Group, then class
[ 0.35  0.43 -1.25 -0.07 -0.21  0.44  1.28  0.09  0.50 -0.43  0.57  0.20
  0.48 -0.99  0.30 -0.34 -0.41  0.19 -0.62  0.14  0.62  0.58  0.22  1.07
  0.16  0.79 -0.30  0.37  0.44 -0.12 -0.45 -0.97 -0.71 -0.60  0.07  0.35
 -0.45 -0.29  0.65  0.80  0.15 -1.78  0.33  1.30  0.03 -0.83  0.97  0.74
 -0.29]	P > <95>
[-0.34  1.18  0.07  0.84  0.75 -0.22 -2.48 -0.68  0.33  0.05 -0.39  2.70
 -0.16  0.03 -1.22  0.06  0.08  0.01 -1.13  1.18 -0.14  0.47  0.24 -1.68
 -2.21  0.55 -0.95 -0.53 -1.15 -2.00  1.14 -1.40  0.57  0.43 -1.03  0.42
  0.26 -1.02  0.91  1.54  1.36 -0.86 -0.10 -0.83  0.85  0.54  0.61  1.42
  0.64]	C > <94>
[ 0.44  0.44  0.58  0.29  0.52 -0.22 -0.66  0.04 -0.04 -0.82  0.20  1.14
 -0.12  0.08 -0.11 -0.68  0.05 -0.09 -0.41 -0.30  0.76 -0.33  0.31 -0.70
 -0.65  0.95 -0.09 -1.60  0.39 -0.56  0.23 -0.67 -0.67 -1.20 -0.90  0.45
 -0.42 -0.66 -0.61 -0.40  0.01 -0.62  0.28  0.50  0.26 -0.97  0.12  0.03
 -0.19]	M > <99>
[-0.52 -0.01  0.60  0.04  0.44  0.28 -0.73  0.51 -0.18 -0.95 -0.12  0.01
  0.15 -0.30 -0.58 -0.33 -0.22 -0.17 -0.02 -0.12  0.23  0.42  0.04 -0.60
 -0.50  0.60  0.07 -1.62  0.44  0.22 -0.27 -0.23  0.07 -1.38 -1.42 -0.15
 -0.30 -0.51 -0.47 -0.69 -0.03  0.05 -0.70  0.94 -0.07 -0.24 -0.06 -0.55
 -0.50]	C > <87>
[-0.78  0.34  0.02 -0.08  0.01  0.22 -1.10  0.28 -0.46 -0.75 -0.24  0.65
 -0.02 -0.32 -0.37 -0.40 -0.34 -0.05  0.47  0.62 -0.18  0.27 -0.02 -0.81
 -1.23  0.38 -0.20  0.01 -0.58  0.08  0.96 -0.86  0.20 -0.44 -1.45  0.20
  0.10 -0.52  0.59  0.65  0.31 -0.73  0.25 -0.13 -0.02  0.58 -0.02  0.19
 -0.19]	R > <78>
[-0.69  0.53  0.42  0.36  1.37  0.06 -1.27  0.26 -0.18 -0.50 -0.59  0.70
  0.54  0.40 -0.82 -0.41 -0.16 -0.24  0.05  0.33 -0.02  0.18 -0.08 -0.97
 -1.49 -0.04 -0.76 -0.80 -0.03 -1.54  0.49 -1.06  0.47 -0.47 -1.21  0.86
  0.19  0.00 -0.34  0.55  0.23 -0.97 -0.64 -0.05 -0.25  0.55  0.23  0.32
  0.10]	C > <87>
[-1.02 -0.06  0.15 -0.19 -0.64  0.45 -0.40  0.68 -0.80 -0.60 -0.02 -0.17
 -0.20 -0.36 -0.72 -0.86 -0.25  0.43  1.06 -0.03  0.13  0.57 -0.30  1.07
 -0.66 -0.30 -0.05 -0.41  0.15  0.34  0.99 -0.65  0.24 -1.04 -0.89  0.38
  0.09 -0.08 -1.25 -0.28 -0.20 -0.08 -0.19  0.95 -0.14  0.23 -0.80 -0.49
 -0.83]	R > <78>
[-0.27  0.99 -0.50  0.26  0.48 -0.38 -0.93 -0.12  0.31 -0.06  0.07  1.24
  0.75  0.17 -0.76 -0.47  0.75  0.81 -0.34  0.30  0.31  0.16 -0.05 -0.10
 -1.16 -0.12 -0.82 -0.42  0.14 -1.36  1.16 -2.08  0.15 -0.28 -0.46  0.36
  0.32 -0.16 -0.26  1.63  1.14 -1.43 -0.36  0.07  0.47 -0.16  0.72  1.19
  0.30]	P > <89>
[-0.57  0.12 -0.31 -0.01  0.18  0.26 -1.14  0.04  0.37 -0.13  0.29  1.39
  0.10  0.29 -0.52 -0.68  0.21 -0.59 -0.51  0.53 -0.30  0.52  0.08 -0.70
 -1.41  1.38 -0.17  0.04 -0.40 -1.07  0.90 -0.91  0.14  0.07 -0.89  0.62
  0.19 -0.29  1.34  0.38  0.31 -0.51  0.25 -0.29 -0.03  0.52  0.02  0.03
 -0.29]	C > <94>
[-3.05  1.83 -2.40 -1.59 -2.91 -2.51 -4.47 -0.28 -1.43 -1.63 -1.01  3.66
 -0.57 -0.62 -1.88 -2.06  2.59 -0.29  0.18 -0.15 -0.54  0.99  0.36  2.56
 -1.55  0.04 -3.15  0.01 -2.38 -1.26  6.06 -3.71  0.93  0.95  1.62  4.56
  0.72 -0.66  0.27  0.59  2.98 -4.42  2.42 -0.25 -0.99  0.78 -0.08  3.00
 -4.00]	P > <95>
[-0.76  0.07  0.12  0.16  0.10  0.41 -1.05  0.37 -0.15 -0.17  0.08  0.86
 -0.18 -0.05 -0.76 -0.53 -0.11  0.15 -0.34  0.07  0.06  0.71 -0.03 -0.43
 -1.33  0.44 -0.13 -0.98 -0.07 -0.14  0.77 -0.70 -0.35 -0.67 -0.94  0.42
  0.04 -0.56 -0.40 -0.23  0.27 -0.36 -0.56  0.43  0.20 -0.09 -0.14 -0.14
 -0.10]	C > <87>
[ 0.81  0.68 -0.91  0.64  0.02  0.14  1.07 -1.03  0.97 -0.35  0.70  1.16
  0.61  0.03  0.65 -0.25  0.76  0.21 -1.61  0.11  1.01  0.49  0.05 -0.06
 -0.25  1.31 -0.26 -0.27  0.68  0.01 -0.72 -0.85 -0.65 -0.62  0.15  0.19
 -0.34 -0.73  0.81  0.96  0.52 -1.73  0.10  0.71  0.61 -1.22  1.45  0.67
  0.37]	P > <95>
[-0.32  1.31 -0.93  0.30 -0.77  0.64  0.60 -0.20 -0.01 -1.09 -0.03  1.16
  0.36 -0.37 -0.21 -0.67  0.64  0.71 -0.18  0.50  1.11  0.37  0.39  1.36
 -0.72  0.03 -0.83  0.44 -0.05 -0.66  0.66 -1.87 -0.88 -0.96 -0.39  0.75
  0.78 -0.71 -0.33  1.95  0.86 -2.09  0.55  1.38  0.09 -1.28  0.79  1.64
 -0.55]	P > <95>
[-1.20  0.76 -0.24 -0.28 -0.43 -0.82 -2.58 -0.16 -0.85 -0.35 -0.41  2.32
 -0.37 -0.07 -1.21 -0.83  0.40  0.09 -0.11  0.14 -0.01  0.12  0.02 -0.06
 -1.87  0.15 -0.80 -0.89 -0.69 -1.08  3.03 -1.55  0.48 -0.05 -0.37  1.55
  0.41 -0.53 -0.70  0.15  1.03 -1.17  0.24 -0.60 -0.16  0.68 -0.49  0.91
 -1.01]	C > <87>
[-0.49  1.16 -0.40  0.54 -0.37  0.25 -0.26 -0.48  0.09 -0.75 -0.33  1.72
  0.18 -0.35 -0.62 -0.29  0.94  0.36 -0.95  0.57  0.73  0.47  0.06  0.13
 -1.01  0.21 -0.93 -0.56 -0.55 -0.64  0.28 -1.01  0.14  0.04 -0.30  0.69
  0.00 -0.65 -0.04  1.07  1.17 -1.87  0.24  0.97  0.20 -0.26  0.62  1.73
  0.12]	P > <95>
[-0.33  0.32 -0.03  0.34  0.40 -0.04 -0.77 -0.02  0.19  0.04 -0.11  1.02
 -0.11  0.11 -0.68 -0.27  0.54 -0.24 -0.65  0.20  0.16  0.23  0.20 -0.51
 -1.02  0.88 -0.52 -0.43 -0.11 -0.46  0.44 -0.68  0.35 -0.21 -0.41  0.86
  0.14 -0.24  0.25  0.12  0.20 -0.67 -0.11 -0.14  0.24  0.12  0.20  0.21
 -0.13]	C > <94>
[ 0.18  0.79 -0.08 -0.50  0.61 -1.28 -2.01 -0.65  0.05 -1.31 -0.61  2.08
  0.31 -0.29 -0.36  0.25  0.58 -0.49 -0.57 -0.28 -0.11  0.06  0.65 -1.52
 -0.52  0.94 -1.67 -1.04 -0.19 -1.82  1.88 -1.39 -0.22 -0.45 -0.55  1.40
 -0.23 -0.85  1.22  0.06  1.12 -1.42  0.41 -0.76  0.36  0.00  0.56  0.82
 -1.24]	M > <99>
[-0.34  0.78 -0.83 -0.43 -0.48 -1.04 -1.19 -0.47 -0.01  0.05  0.01  1.56
 -0.22  0.14 -0.42 -0.82  0.86  0.15 -0.31 -0.27  0.01  0.21  0.12  0.88
 -0.65  0.38 -0.82  0.18 -0.40 -0.80  2.13 -1.57 -0.18  0.32  0.64  1.43
  0.38  0.01  0.34  0.70  1.33 -1.81  0.77 -0.14  0.04  0.07  0.61  1.18
 -0.56]	P > <89>
[ 0.73  0.20 -0.21  0.46  0.65 -0.13 -0.02 -0.22  1.04  0.14  0.68  1.12
  0.33  0.31  0.22 -0.44  0.34  0.12 -1.00  0.21  0.60  0.45  0.10 -0.79
 -0.87  1.40  0.15 -0.41  0.38 -0.37 -0.29 -0.87 -0.49 -0.59 -0.44 -0.14
 -0.01 -0.63  0.67  0.82  0.00 -0.68 -0.21  0.45  0.52 -0.52  0.81 -0.02
  0.46]	P > <89>
[-0.99  0.50 -0.62 -0.68 -0.41 -0.45 -1.70  0.21 -0.28 -0.13  0.08  1.49
 -0.81 -0.28 -1.44 -1.01  0.35 -0.04 -0.60  0.39 -0.34  1.18  0.06 -0.34
 -1.44  0.66 -0.66 -0.80 -0.39 -0.46  2.36 -1.92  0.69 -0.52 -0.98  0.72
  0.13 -0.94  0.29  0.43  1.45 -0.92 -0.46  0.14  0.22  0.43  0.27  0.31
 -0.97]	C > <94>
[-0.70  0.88 -0.70 -0.39 -0.48 -0.58 -2.21 -0.56  0.31 -0.05 -0.69  2.13
  0.06 -0.35 -0.26  0.35 -0.02 -0.64 -0.13  1.05 -0.81  0.16  0.32 -0.99
 -1.12  0.19 -1.15  1.12 -1.57 -1.85  2.22 -1.20  0.63  1.62 -0.37  0.92
  0.50 -0.43  2.61  1.42  1.03 -0.84  1.22 -1.61  0.58  0.95  0.19  1.45
 -0.18]	R > <78>
[-0.87  0.67 -0.11 -0.16  0.31  0.09 -1.35  0.12 -0.49 -1.22 -0.33  1.21
  0.10 -0.58 -1.04 -1.01  0.36 -0.07 -0.07 -0.03  0.35  0.45  0.32 -0.07
 -1.34  0.37 -0.24 -1.24 -0.25 -0.89  1.25 -1.43  0.18 -1.02 -1.13  1.14
 -0.14 -0.50 -0.86  0.20  0.64 -1.49 -0.69  0.57 -0.30 -0.29  0.07  0.48
 -0.72]	M > <90>
